Here is a tiny trained network, its code and every weight. The questions are about switching its units off for an input and a class, where a switched-off unit gives its printed mean instead of its output.

import numpy as np


def w(rows, s, z=0):
    codes = np.array(rows[::2]) - 128.0
    scale = np.full(codes.shape[1], s)
    scale[-1] = z or s
    return codes * scale


def norm(h):
    return h / np.sqrt((h * h).mean(-1, keepdims=True) + 1e-5)


def f(y):
    return y / 2 * (1 + np.tanh(0.7978845608 * (y + 0.044715 * y**3)))


def log_softmax(a):
    a = a - a.max(-1, keepdims=True)
    return a - np.log(np.exp(a).sum(-1, keepdims=True))


def net(x, mask):
    res = np.array(x, float).reshape(1, 6) / 4 @ E
    u = 0
    for l in range(4):
        y = f(norm(res) @ A[l][:, :-1].T + A[l][:, -1])
        res = res + np.where(mask[u : u + 4], y, B[l][:, -1]) @ B[l][:, :-1]
        u += 4
    return log_softmax(norm(res)[-1] @ U[:, :-1].T + U[:, -1])


A, B = {}, {}
E = w([
[216,194,139,80,80],'x0',
[103,134,74,59,254],'x1',
[76,165,42,171,46],'x2',
[85,29,181,130,226],'x3',
[156,219,111,34,182],'x4',
[154,128,139,164,69],'x5',
],0.0074)
A[0] = w([
[166,195,196,149,102,47],'0.n0',
[68,30,177,253,49,1],'0.n1',
[129,49,207,82,240,7],'0.n2',
[148,81,69,128,162,89],'0.n3',
],0.0068,0.0042)
B[0] = w([
[131,148,130,88,124,135],'0.n0',
[88,79,135,144,62,254],'0.n1',
[254,105,156,91,208,252],'0.n2',
[173,132,47,131,144,130],'0.n3',
],0.0084,0.003)
A[1] = w([
[122,64,222,135,67,98],'1.n0',
[143,76,149,240,99,84],'1.n1',
[192,255,186,144,44,10],'1.n2',
[169,95,190,130,244,5],'1.n3',
],0.0075,0.0026)
B[1] = w([
[93,99,11,160,129,204],'1.n0',
[11,57,217,73,49,197],'1.n1',
[255,175,113,56,75,239],'1.n2',
[162,32,194,37,174,253],'1.n3',
],0.0072,0.0035)
A[2] = w([
[52,71,130,112,151,15],'2.n0',
[156,166,120,124,135,2],'2.n1',
[92,77,188,226,70,32],'2.n2',
[157,85,217,113,254,53],'2.n3',
],0.0098,0.0017)
B[2] = w([
[238,188,104,107,106,162],'2.n0',
[145,140,206,255,133,135],'2.n1',
[92,6,50,240,15,193],'2.n2',
[121,23,191,24,251,253],'2.n3',
],0.0075,0.0073)
A[3] = w([
[99,211,102,75,189,8],'3.n0',
[145,148,173,78,137,3],'3.n1',
[242,178,136,37,2,14],'3.n2',
[156,206,166,90,198,34],'3.n3',
],0.0066,0.0022)
B[3] = w([
[106,113,130,247,179,161],'3.n0',
[162,72,40,134,91,136],'3.n1',
[254,221,233,143,84,254],'3.n2',
[40,59,136,178,53,189],'3.n3',
],0.0063,0.0035)
U = w([
[82,4,111,219,20,147],'0',
[46,204,34,172,191,1],'1',
[158,23,161,61,214,198],'2',
[251,213,147,114,59,149],'3',
],0.014,0.0045)

Each question gives the input, the list of numbers given to net, and the class t.
The units are the neurons (one row each of A and B). Each row of codes is followed by its name. A weight is (code - 128) times the scale printed after its matrix; where a second scale follows, it is the last column's (A, B and U).
mask holds one flag per neuron, layer by layer. A switched-off neuron (its flag False) gives its mean, the last column of its row in B, instead of its output. The means were averaged over made-up inputs and are rounded, as every weight is.
A unit's drop is (log p(t) with every unit on - log p(t) with that unit switched off) / (log p(t) with every unit on - log p(t) with every unit switched off).
The circuit of an input: a set's keep is (log p(t) with only the set's units on - log p(t) with every unit switched off) / (log p(t) with every unit on - log p(t) with every unit switched off). Starting from the 12 units with the biggest drops (on a tie, the unit counted first), units are removed one at a time, each time the one whose removal leaves the highest keep (on an exact tie, the one counted first), for as long as the keep stays at least 0.8.
circuit, biggest first: the units of the circuit, biggest drop first
top k neurons: the k neurons with the biggest drops, biggest first
k most important neurons of layer l: the k neurons of layer l with the biggest drops, biggest first
drop when u is switched off: that unit's drop, to one decimal
input [-4,-4,-6,0,-7,-8], class 0: circuit, biggest first : 2.n2
input [8,2,-3,0,-3,-2], class 3: top 3 neurons : 0.n2, 1.n2, 3.n2
input [7,-5,-8,2,-4,2], class 0: circuit, biggest first : 0.n2, 1.n0
input [-1,5,-2,-7,-2,0], class 3: top 2 neurons : 2.n3, 1.n0
input [8,6,6,4,0,4], class 3: top 3 neurons : 2.n3, 1.n0, 3.n2
input [-3,2,-1,-4,7,0], class 1: 2 most important neurons of layer 2 : 2.n0, 2.n3
input [-7,8,6,3,0,2], class 1: 2 most important neurons of layer 0 : 0.n2, 0.n3
input [-3,2,4,5,-1,1], class 0: 2 most important neurons of layer 0 : 0.n1, 0.n2
input [-8,-4,6,4,7,-3], class 1: drop when 0.n2 is switched off : 0.0
input [1,7,3,-1,7,8], class 1: drop when 1.n2 is switched off : 0.2
input [-6,7,6,-2,2,-6], class 1: drop when 2.n3 is switched off : 0.1
input [5,-6,-6,7,-7,-1], class 0: drop when 2.n2 is switched off : 0.3
